Below is a small trained network, with its code and all its weights. Each question gives an input and a class and asks what happens when units are switched off, that is, made to give their printed mean instead of their output.

import numpy as np


def w(rows, s, z=0):
    codes = np.array(rows[::2]) - 128.0
    scale = np.full(codes.shape[1], s)
    scale[-1] = z or s
    return codes * scale


def f(y):
    return y / 2 * (1 + np.tanh(0.7978845608 * (y + 0.044715 * y**3)))


def log_softmax(a):
    a = a - a.max(-1, keepdims=True)
    return a - np.log(np.exp(a).sum(-1, keepdims=True))


def net(x, mask):
    res = np.array(x, float).reshape(1, 3) / 4 @ E
    y = f(res @ A[0][:, :-1].T + A[0][:, -1])
    res = res + np.where(mask, y, B[0][:, -1]) @ B[0][:, :-1]
    return log_softmax(res[-1] @ U[:, :-1].T + U[:, -1])


A, B = {}, {}
E = w([
[114,249,32,23],'x0',
[76,175,162,157],'x1',
[178,166,182,110],'x2',
],0.012)
A[0] = w([
[76,172,189,186,214],'neuron 1',
[84,77,165,117,127],'neuron 2',
[177,90,244,131,149],'neuron 3',
[63,195,4,52,224],'neuron 4',
[208,105,207,121,149],'neuron 5',
[27,118,201,129,137],'neuron 6',
[46,91,15,99,252],'neuron 7',
[218,108,145,123,151],'neuron 8',
[91,161,151,174,119],'neuron 9',
[43,213,27,152,179],'neuron 10',
[205,167,165,88,121],'neuron 11',
[163,38,239,181,254],'neuron 12',
[140,220,98,82,189],'neuron 13',
[169,218,118,78,150],'neuron 14',
[200,77,100,124,210],'neuron 15',
[55,159,151,224,221],'neuron 16',
[71,3,128,168,175],'neuron 17',
],0.011,0.0049)
B[0] = w([
[49,74,218,206,161],'neuron 1',
[121,126,128,159,149],'neuron 2',
[165,73,212,132,192],'neuron 3',
[30,62,52,110,249],'neuron 4',
[182,153,196,107,175],'neuron 5',
[65,76,180,182,151],'neuron 6',
[176,86,19,128,191],'neuron 7',
[204,201,203,77,159],'neuron 8',
[21,109,151,145,138],'neuron 9',
[106,49,82,104,208],'neuron 10',
[79,225,216,141,157],'neuron 11',
[165,148,157,176,239],'neuron 12',
[68,138,81,138,206],'neuron 13',
[77,154,107,125,194],'neuron 14',
[247,150,55,91,164],'neuron 15',
[103,62,126,254,166],'neuron 16',
[130,178,64,166,195],'neuron 17',
],0.008,0.021)
U = w([
[94,234,115,132,172],'0',
[191,135,54,173,92],'1',
[149,55,56,52,140],'2',
[115,154,177,140,58],'3',
[246,134,163,134,191],'4',
[106,94,148,252,147],'5',
[142,112,144,116,3],'6',
],0.011,0.0054)

Each question gives the input, the list of numbers given to net, and the class t.
The units are the neurons (one row each of A and B). Each row of codes is followed by its name. A weight is (code - 128) times the scale printed after its matrix; where a second scale follows, it is the last column's (A, B and U).
mask holds one flag per neuron, in row order. A switched-off neuron (its flag False) gives its mean, the last column of its row in B, instead of its output. The means were averaged over made-up inputs and are rounded, as every weight is.
A unit's drop is (log p(t) with every unit on - log p(t) with that unit switched off) / (log p(t) with every unit on - log p(t) with every unit switched off).
The circuit of an input: a set's keep is (log p(t) with only the set's units on - log p(t) with every unit switched off) / (log p(t) with every unit on - log p(t) with every unit switched off). Starting from the 12 units with the biggest drops (on a tie, the unit counted first), units are removed one at a time, each time the one whose removal leaves the highest keep (on an exact tie, the one counted first), for as long as the keep stays at least 0.8.
circuit, biggest first: the units of the circuit, biggest drop first
k most important neurons: the k neurons with the biggest drops, biggest first
drop of u: that unit's drop, to one decimal
input [4,8,-4], class 2: circuit, biggest first -> neuron 10
input [4,4,2], class 2: circuit, biggest first -> neuron 10; neuron 12
input [2,5,-5], class 2: circuit, biggest first -> neuron 12; neuron 10
input [-7,1,8], class 4: 3 most important neurons -> neuron 5; neuron 4; neuron 8
input [2,-6,4], class 0: 2 most important neurons -> neuron 10; neuron 11
input [4,8,-2], class 2: 3 most important neurons -> neuron 10; neuron 12; neuron 4
input [7,-7,7], class 0: 2 most important neurons -> neuron 11; neuron 14
input [5,6,3], class 2: 4 most important neurons -> neuron 10; neuron 4; neuron 12; neuron 17
input [5,-4,5], class 0: 4 most important neurons -> neuron 11; neuron 14; neuron 7; neuron 3
input [0,-5,0], class 4: 3 most important neurons -> neuron 4; neuron 10; neuron 13
input [4,-6,5], class 0: 2 most important neurons -> neuron 11; neuron 10
input [-2,0,-8], class 1: drop of neuron 6 -> -0.1
input [5,4,-4], class 2: drop of neuron 5 -> 0.0
input [-5,-4,-4], class 4: drop of neuron 13 -> 0.1
input [-2,-4,-3], class 1: drop of neuron 3 -> 0.2
